Below is a small trained network, with its code and all its weights. Each question gives an input and a class and asks what happens when units are switched off, that is, made to give their printed mean instead of their output.

import numpy as np


def w(rows, s, z=0):
    codes = np.array(rows[::2]) - 128.0
    scale = np.full(codes.shape[1], s)
    scale[-1] = z or s
    return codes * scale


def norm(h):
    return h / np.sqrt((h * h).mean(-1, keepdims=True) + 1e-5)


def f(y):
    return np.maximum(y, 0)


def log_softmax(a):
    a = a - a.max(-1, keepdims=True)
    return a - np.log(np.exp(a).sum(-1, keepdims=True))


def net(x, mask):
    res = np.array(x, float).reshape(1, 4) / 4 @ E
    u = 0
    for l in range(4):
        y = f(norm(res) @ A[l][:, :-1].T + A[l][:, -1])
        res = res + np.where(mask[u : u + 6], y, B[l][:, -1]) @ B[l][:, :-1]
        u += 6
    return log_softmax(norm(res)[-1] @ U[:, :-1].T + U[:, -1])


A, B = {}, {}
E = w([
[133,176,21,113,116,84,43,95,135],'x0',
[172,205,160,168,195,155,102,163,124],'x1',
[133,40,138,246,104,166,158,123,189],'x2',
[15,112,119,167,2,94,156,159,120],'x3',
],0.0024)
A[0] = w([
[149,60,165,153,141,163,164,124,139,82],'L0N0',
[112,168,107,41,109,85,114,132,55,3],'L0N1',
[214,179,127,97,255,131,112,119,89,143],'L0N2',
[111,109,213,65,134,131,184,142,110,78],'L0N3',
[127,126,130,132,132,125,126,128,127,85],'L0N4',
[120,102,89,44,94,92,138,113,88,29],'L0N5',
],0.004,0.0011)
B[0] = w([
[143,81,46,163,124,118,158,104,152,200],'L0N0',
[98,103,116,169,141,167,120,107,237,208],'L0N1',
[167,177,253,75,84,183,75,176,186,253],'L0N2',
[225,147,126,145,150,140,136,157,38,204],'L0N3',
[127,133,125,130,122,127,135,133,125,128],'L0N4',
[75,161,114,44,120,119,98,101,153,191],'L0N5',
],0.0039)
A[1] = w([
[51,133,157,163,76,86,154,149,90,47],'L1N0',
[167,107,172,162,157,168,145,144,150,109],'L1N1',
[45,184,219,110,105,134,163,191,109,115],'L1N2',
[84,155,161,129,108,119,128,154,96,71],'L1N3',
[136,255,95,174,181,111,21,144,139,59],'L1N4',
[154,80,149,92,172,129,170,126,21,5],'L1N5',
],0.0033,0.0014)
B[1] = w([
[192,158,197,98,147,173,78,139,178,195],'L1N0',
[40,125,74,96,155,118,114,99,118,250],'L1N1',
[199,172,161,52,154,183,73,130,113,230],'L1N2',
[166,151,136,107,137,142,117,121,153,155],'L1N3',
[180,152,84,105,106,77,221,145,3,249],'L1N4',
[154,157,78,155,59,65,145,160,84,171],'L1N5',
],0.0034,0.0021)
A[2] = w([
[130,85,225,131,155,151,202,166,68,4],'L2N0',
[118,68,168,55,127,120,190,111,80,95],'L2N1',
[164,151,92,186,156,98,40,105,143,74],'L2N2',
[185,163,157,93,253,145,96,116,149,149],'L2N3',
[189,157,149,106,249,146,120,129,124,137],'L2N4',
[83,166,188,113,116,141,142,170,124,131],'L2N5',
],0.0041,0.0018)
B[2] = w([
[132,129,21,114,201,97,108,52,122,185],'L2N0',
[179,192,108,148,139,101,134,185,84,170],'L2N1',
[172,172,126,80,162,163,161,161,66,157],'L2N2',
[94,128,220,121,3,158,112,160,153,253],'L2N3',
[106,139,161,125,23,133,118,134,136,236],'L2N4',
[191,157,136,76,160,167,94,122,110,185],'L2N5',
],0.0041,0.0038)
A[3] = w([
[119,46,174,163,106,155,106,132,224,60],'L3N0',
[167,64,209,102,159,150,184,155,78,57],'L3N1',
[36,129,113,229,79,82,137,170,121,104],'L3N2',
[13,119,110,65,145,39,81,100,145,8],'L3N3',
[138,90,141,253,218,134,194,126,128,25],'L3N4',
[36,132,79,75,156,64,84,82,138,43],'L3N5',
],0.0035,0.0016)
B[3] = w([
[95,32,155,195,129,58,249,98,171,248],'L3N0',
[105,148,21,195,160,50,140,116,91,209],'L3N1',
[252,138,254,58,100,144,166,133,153,201],'L3N2',
[25,171,73,124,238,106,49,66,126,213],'L3N3',
[66,148,117,59,226,231,11,156,146,233],'L3N4',
[30,161,62,135,147,60,98,64,118,215],'L3N5',
],0.0031,0.0017)
U = w([
[2,159,59,90,132,69,71,72,139,124],'0',
[160,139,48,146,123,62,179,136,52,129],'1',
[164,200,214,68,74,165,77,157,123,157],'2',
[81,114,197,158,197,31,106,131,94,2],'3',
[116,75,86,172,242,177,138,122,134,119],'4',
[113,39,187,180,95,141,173,117,200,131],'5',
],0.0096,0.009)

Each question gives the input, the list of numbers given to net, and the class t.
The units are the neurons (one row each of A and B). Each row of codes is followed by its name. A weight is (code - 128) times the scale printed after its matrix; where a second scale follows, it is the last column's (A, B and U).
mask holds one flag per neuron, layer by layer. A switched-off neuron (its flag False) gives its mean, the last column of its row in B, instead of its output. The means were averaged over made-up inputs and are rounded, as every weight is.
A unit's drop is (log p(t) with every unit on - log p(t) with that unit switched off) / (log p(t) with every unit on - log p(t) with every unit switched off).
The circuit of an input: a set's keep is (log p(t) with only the set's units on - log p(t) with every unit switched off) / (log p(t) with every unit on - log p(t) with every unit switched off). Starting from the 12 units with the biggest drops (on a tie, the unit counted first), units are removed one at a time, each time the one whose removal leaves the highest keep (on an exact tie, the one counted first), for as long as the keep stays at least 0.8.
units of the circuit, in order: the units of the circuit, biggest drop first
unit that matters most: the unit with the biggest drop
top k neurons: the k neurons with the biggest drops, biggest first
k most important neurons of layer l: the k neurons of layer l with the biggest drops, biggest first
input [8,6,7,4], class 1: 3 most important neurons of layer 2 : [L2N3 L2N2 L2N4]
input [-4,-8,-1,4], class 1: units of the circuit, in order : [L0N2 L2N3 L2N1]
input [1,6,8,1], class 4: units of the circuit, in order : [L2N3 L0N2]
input [-1,2,4,1], class 5: units of the circuit, in order : [L3N0]
input [-5,-5,1,8], class 1: units of the circuit, in order : [L0N2 L0N1 L2N3 L2N1]
input [3,1,7,0], class 4: units of the circuit, in order : [L2N3 L2N4]
input [-3,-6,-6,0], class 0: 2 most important neurons of layer 1 : [L1N0 L1N4]
input [-6,-2,8,-6], class 4: top 2 neurons : [L3N4 L0N2]
input [5,3,5,0], class 1: top 2 neurons : [L1N4 L0N1]
input [-6,-5,6,-7], class 4: top 2 neurons : [L3N4 L0N2]
input [7,-6,7,-4], class 4: top 4 neurons : [L2N3 L2N4 L0N2 L2N2]
input [8,0,5,7], class 5: top 4 neurons : [L3N2 L2N0 L0N5 L1N1]
input [5,5,0,5], class 1: top 4 neurons : [L0N2 L2N3 L1N4 L2N4]
input [5,-3,5,5], class 5: unit that matters most : L3N2
input [2,-3,-5,-1], class 0: 2 most important neurons of layer 1 : [L1N0 L1N2]
input [-5,-8,3,-3], class 1: 2 most important neurons of layer 0 : [L0N1 L0N3]
input [7,-5,6,-4], class 4: 3 most important neurons of layer 1 : [L1N4 L1N1 L1N5]
input [1,-7,2,0], class 0: top 2 neurons : [L2N3 L0N5]
input [-4,1,4,0], class 4: top 2 neurons : [L2N3 L3N4]
input [-6,1,2,3], class 4: top neuron : [L3N4]
